Below is a small trained network, with its code and all its weights. Each question gives an input and a class and asks what happens when units are switched off, that is, made to give their printed mean instead of their output.

import numpy as np


def w(rows, s, z=0):
    codes = np.array(rows[::2]) - 128.0
    scale = np.full(codes.shape[1], s)
    scale[-1] = z or s
    return codes * scale


def norm(h):
    return h / np.sqrt((h * h).mean(-1, keepdims=True) + 1e-5)


def f(y):
    return np.maximum(y, 0)


def log_softmax(a):
    a = a - a.max(-1, keepdims=True)
    return a - np.log(np.exp(a).sum(-1, keepdims=True))


def net(x, mask):
    res = np.array(x, float).reshape(1, 7) / 4 @ E
    u = 0
    for l in range(3):
        y = f(norm(res) @ A[l][:, :-1].T + A[l][:, -1])
        res = res + np.where(mask[u : u + 12], y, B[l][:, -1]) @ B[l][:, :-1]
        u += 12
    return log_softmax(norm(res)[-1] @ U[:, :-1].T + U[:, -1])


A, B = {}, {}
E = w([
[21,92,152],'x0',
[63,254,147],'x1',
[123,128,103],'x2',
[162,139,255],'x3',
[144,130,205],'x4',
[119,119,90],'x5',
[130,128,129],'x6',
],0.0079)
A[0] = w([
[105,191,157,76],'0.n0',
[108,113,130,133],'0.n1',
[105,120,74,255],'0.n2',
[138,134,183,20],'0.n3',
[119,166,76,198],'0.n4',
[151,126,171,96],'0.n5',
[183,7,134,59],'0.n6',
[167,169,121,145],'0.n7',
[244,170,92,72],'0.n8',
[113,176,106,118],'0.n9',
[121,171,189,42],'0.n10',
[73,82,142,136],'0.n11',
],0.013,0.0014)
B[0] = w([
[165,178,148,214],'0.n0',
[122,130,151,152],'0.n1',
[158,159,212,220],'0.n2',
[129,142,115,179],'0.n3',
[154,167,142,220],'0.n4',
[112,135,95,180],'0.n5',
[194,178,114,253],'0.n6',
[102,116,137,193],'0.n7',
[7,86,190,255],'0.n8',
[165,156,130,197],'0.n9',
[144,153,148,209],'0.n10',
[76,101,171,195],'0.n11',
],0.019,0.0051)
A[1] = w([
[81,175,96,131],'1.n0',
[207,37,110,158],'1.n1',
[123,74,100,10],'1.n2',
[55,69,168,175],'1.n3',
[114,103,94,83],'1.n4',
[132,184,74,122],'1.n5',
[99,133,72,141],'1.n6',
[77,186,94,58],'1.n7',
[179,3,144,194],'1.n8',
[126,167,170,87],'1.n9',
[57,94,146,120],'1.n10',
[70,168,84,154],'1.n11',
],0.014,0.0013)
B[1] = w([
[146,150,193,167],'1.n0',
[195,208,227,164],'1.n1',
[156,144,117,129],'1.n2',
[34,90,110,207],'1.n3',
[155,112,106,128],'1.n4',
[96,98,171,160],'1.n5',
[158,105,172,129],'1.n6',
[160,140,206,172],'1.n7',
[129,226,249,167],'1.n8',
[156,116,49,254],'1.n9',
[51,85,82,183],'1.n10',
[148,122,188,153],'1.n11',
],0.016,0.0072)
A[2] = w([
[55,183,112,49],'2.n0',
[99,129,187,174],'2.n1',
[92,140,185,148],'2.n2',
[107,150,34,189],'2.n3',
[61,118,203,151],'2.n4',
[118,143,85,81],'2.n5',
[99,153,91,124],'2.n6',
[114,124,169,157],'2.n7',
[247,51,125,254],'2.n8',
[154,100,41,141],'2.n9',
[141,105,124,110],'2.n10',
[233,192,140,169],'2.n11',
],0.013,0.002)
B[2] = w([
[174,174,110,166],'2.n0',
[129,94,99,198],'2.n1',
[134,83,110,200],'2.n2',
[251,101,123,134],'2.n3',
[112,75,84,211],'2.n4',
[109,135,160,129],'2.n5',
[174,105,115,137],'2.n6',
[121,105,105,171],'2.n7',
[141,240,19,148],'2.n8',
[222,82,135,130],'2.n9',
[123,102,145,128],'2.n10',
[143,33,53,248],'2.n11',
],0.013,0.011)
U = w([
[202,255,218,254],'0',
[121,28,39,254],'1',
[8,24,139,13],'2',
[151,41,59,18],'3',
[119,57,38,42],'4',
],0.008,0.00077)

Each question gives the input, the list of numbers given to net, and the class t.
The units are the neurons (one row each of A and B). Each row of codes is followed by its name. A weight is (code - 128) times the scale printed after its matrix; where a second scale follows, it is the last column's (A, B and U).
mask holds one flag per neuron, layer by layer. A switched-off neuron (its flag False) gives its mean, the last column of its row in B, instead of its output. The means were averaged over made-up inputs and are rounded, as every weight is.
A unit's drop is (log p(t) with every unit on - log p(t) with that unit switched off) / (log p(t) with every unit on - log p(t) with every unit switched off).
The circuit of an input: a set's keep is (log p(t) with only the set's units on - log p(t) with every unit switched off) / (log p(t) with every unit on - log p(t) with every unit switched off). Starting from the 12 units with the biggest drops (on a tie, the unit counted first), units are removed one at a time, each time the one whose removal leaves the highest keep (on an exact tie, the one counted first), for as long as the keep stays at least 0.8.
units of the circuit, in order: the units of the circuit, biggest drop first
top k neurons: the k neurons with the biggest drops, biggest first
drop of u: that unit's drop, to one decimal
input [-8,1,7,1,-3,3,2], class 2: units of the circuit, in order -> (0.n8)
input [4,5,-7,3,0,-6,-4], class 4: top 4 neurons -> (2.n11 0.n8 1.n8 1.n1)
input [5,-8,5,4,-2,-1,0], class 0: top 3 neurons -> (0.n6 1.n1 1.n8)
input [-8,5,2,7,-7,-4,0], class 2: top 2 neurons -> (0.n8 2.n11)
input [4,-8,8,-8,2,-1,2], class 0: top 2 neurons -> (1.n1 1.n8)
input [5,-5,-3,1,-4,5,2], class 0: top 3 neurons -> (0.n8 0.n6 1.n1)
input [-2,8,6,1,-4,-3,5], class 0: top 2 neurons -> (2.n4 0.n0)
input [-4,6,1,8,5,4,4], class 3: top 2 neurons -> (2.n11 1.n8)
input [3,5,0,7,8,-1,-1], class 3: top 4 neurons -> (0.n8 2.n11 1.n8 0.n6)
input [7,7,4,-5,-8,2,5], class 0: top 2 neurons -> (0.n8 1.n7)
input [8,-8,3,4,8,5,-8], class 0: top 3 neurons -> (0.n8 0.n6 1.n8)
input [-6,3,-4,6,5,-2,2], class 2: top 4 neurons -> (0.n6 0.n8 0.n4 0.n9)
input [-6,-5,-2,5,-1,4,-5], class 2: top 3 neurons -> (0.n8 0.n0 0.n4)
input [-7,-4,7,-3,6,2,0], class 2: top neuron -> (0.n8)
input [-5,6,-1,0,-6,7,-5], class 0: drop of 0.n0 -> 0.2
input [5,-7,-4,-2,-1,-8,0], class 0: drop of 1.n1 -> 0.2
input [-6,-8,0,-2,6,3,-5], class 0: drop of 1.n1 -> 0.1
